Below is a small trained network, with its code and all its weights. Each question gives an input and a target symbol and asks what happens when units are switched off, that is, made to give their printed mean instead of their output.

import numpy as np


def w(rows, s, z=0):
    codes = np.array(rows[::2]) - 128.0
    scale = np.full(codes.shape[1], s)
    scale[-1] = z or s
    return codes * scale


def norm(h):
    return h / np.sqrt((h * h).mean(-1, keepdims=True) + 1e-5)


def f(y):
    return np.maximum(y, 0)


def softmax(a):
    e = np.exp(a - a.max(-1, keepdims=True))
    return e / e.sum(-1, keepdims=True)


def log_softmax(a):
    a = a - a.max(-1, keepdims=True)
    return a - np.log(np.exp(a).sum(-1, keepdims=True))


def net(x, mask):
    ids = ['βγεζλω'.index(c) for c in x.split()]
    T = len(ids)
    res = E[ids] + P[:T]
    r = norm(res)
    for j in range(3):
        rows = slice(3 * j, 3 * j + 3)
        q, k, v = (r @ M[0][rows].T for M in (Q, K, V))
        z = softmax(np.where(np.tri(T) > 0, q @ k.T / 3**0.5, -1e9)) @ v
        o = O[0][rows]
        res = res + np.where(mask[j], z, o[:, -1]) @ o[:, :-1]
    y = f(norm(res) @ A[0][:, :-1].T + A[0][:, -1])
    res = res + np.where(mask[3:15], y, B[0][:, -1]) @ B[0][:, :-1]
    return log_softmax(norm(res)[-1] @ U[:, :-1].T + U[:, -1])


Q, K, V, O, A, B = {}, {}, {}, {}, {}, {}
E = w([
[49,168,162,166],'β',
[74,227,165,91],'γ',
[112,176,62,160],'ε',
[156,185,107,117],'ζ',
[211,167,141,164],'λ',
[124,123,139,252],'ω',
],0.015)
P = w([
[140,210,106,187],'0',
[134,140,134,122],'1',
[157,253,131,164],'2',
[111,131,90,143],'3',
[134,122,138,96],'4',
[146,216,150,152],'5',
[107,114,87,136],'6',
[132,109,137,87],'7',
[141,205,166,147],'8',
[109,107,90,134],'9',
],0.024)
Q[0] = w([
[207,171,98,202],'h1',
[70,157,35,141],'h1',
[81,118,69,130],'h1',
[131,48,61,143],'h2',
[191,47,161,151],'h2',
[189,183,94,130],'h2',
[82,153,117,94],'h3',
[192,218,185,149],'h3',
[150,198,250,143],'h3',
],0.025)
K[0] = w([
[213,29,106,182],'h1',
[72,40,42,112],'h1',
[59,72,102,105],'h1',
[192,127,100,227],'h2',
[216,145,222,163],'h2',
[162,62,90,84],'h2',
[89,158,115,77],'h3',
[149,24,84,58],'h3',
[92,7,179,78],'h3',
],0.021)
V[0] = w([
[87,85,170,64],'h1',
[128,215,98,155],'h1',
[79,179,198,157],'h1',
[210,201,144,101],'h2',
[97,198,75,69],'h2',
[121,204,159,225],'h2',
[124,121,73,200],'h3',
[7,144,77,157],'h3',
[138,96,194,183],'h3',
],0.015)
O[0] = w([
[120,122,180,92,21],'h1',
[175,139,91,123,250],'h1',
[118,169,103,58,149],'h1',
[159,76,153,89,173],'h2',
[143,139,211,158,245],'h2',
[55,55,161,145,194],'h2',
[134,168,176,127,143],'h3',
[133,250,119,125,155],'h3',
[68,111,124,122,80],'h3',
],0.017,0.014)
A[0] = w([
[240,119,181,142,153],'n1',
[33,110,129,142,193],'n2',
[187,85,238,75,166],'n3',
[142,151,8,108,165],'n4',
[148,24,135,49,64],'n5',
[197,57,159,105,76],'n6',
[7,87,106,64,3],'n7',
[177,183,120,94,150],'n8',
[31,130,163,145,58],'n9',
[189,119,73,186,62],'n10',
[211,33,48,105,8],'n11',
[88,175,192,67,127],'n12',
],0.015,0.0062)
B[0] = w([
[140,61,114,41,252],'n1',
[149,71,119,121,158],'n2',
[61,184,168,202,186],'n3',
[128,90,171,132,168],'n4',
[214,85,57,181,158],'n5',
[81,144,86,76,163],'n6',
[156,255,57,187,136],'n7',
[96,62,103,145,222],'n8',
[126,109,210,96,145],'n9',
[87,181,103,109,196],'n10',
[89,216,237,98,165],'n11',
[212,130,131,110,169],'n12',
],0.029,0.011)
U = w([
[112,165,112,177,254],'β',
[153,139,249,160,98],'γ',
[61,162,166,75,112],'ε',
[129,101,47,71,97],'ζ',
[109,64,170,182,138],'λ',
[228,181,135,127,108],'ω',
],0.018,0.0066)

Each question gives the input, a string of symbols that net reads in full, and the target symbol t.
The units are the heads (3 rows each of Q, K, V and O) and the neurons (one row each of A and B). Each row of codes is followed by its name. A weight is (code - 128) times the scale printed after its matrix; where a second scale follows, it is the last column's (O, A, B and U).
mask holds one flag per unit, heads first, then neurons. A switched-off unit (its flag False) gives its mean, the last column of its rows in O or B, instead of its output. The means were averaged over made-up inputs and are rounded, as every weight is.
A unit's drop is (log p(t) with every unit on - log p(t) with that unit switched off) / (log p(t) with every unit on - log p(t) with every unit switched off).
The circuit of an input: a set's keep is (log p(t) with only the set's units on - log p(t) with every unit switched off) / (log p(t) with every unit on - log p(t) with every unit switched off). Starting from the 12 units with the biggest drops (on a tie, the unit counted first), units are removed one at a time, each time the one whose removal leaves the highest keep (on an exact tie, the one counted first), for as long as the keep stays at least 0.8.
circuit, biggest first: the units of the circuit, biggest drop first
unit that matters most: the unit with the biggest drop
top k neurons: the k neurons with the biggest drops, biggest first
heads that matter: for each layer, one digit per head in row order, 1 if its drop is at least 0.15 and else 0, layers parted by /
input γ λ λ, target λ: unit that matters most -> h2
input ε γ ε γ β γ, target β: circuit, biggest first -> [n1, h3]
input ω ε λ ε ω, target β: circuit, biggest first -> [h2, n7, h3]
input ε λ γ γ λ ε β ε, target ω: heads that matter -> 111
input λ ω ζ, target γ: circuit, biggest first -> [h2, h3, n12]
input γ ζ β, target ε: top 2 neurons -> [n3, n6]
input ε ε ε ε γ, target γ: heads that matter -> 110
input ω γ ε ζ ζ γ λ λ ζ, target λ: heads that matter -> 101
input ω γ β λ ε ω, target ω: heads that matter -> 000
input ω β γ, target β: heads that matter -> 111
input λ ε γ ζ ζ ε ζ β λ, target β: circuit, biggest first -> [h2, h3]
input ω γ ε λ ε ε ζ ζ, target ε: top 2 neurons -> [n11, n3]
input ε ε ε γ γ ε λ ω ε, target γ: heads that matter -> 000
input ζ β ζ, target β: heads that matter -> 010
input γ λ ω λ λ ε β γ ε β, target γ: unit that matters most -> n9
input ζ ζ ζ γ λ ε, target λ: heads that matter -> 001
input λ ε γ γ ω λ, target γ: heads that matter -> 000
input γ γ ε γ ε ω, target ω: heads that matter -> 011
input γ γ ε γ, target ω: heads that matter -> 001
input ε ε ε γ γ ω ε β β, target β: unit that matters most -> n1
input λ ε γ γ ζ β, target ε: top 2 neurons -> [n8, n5]
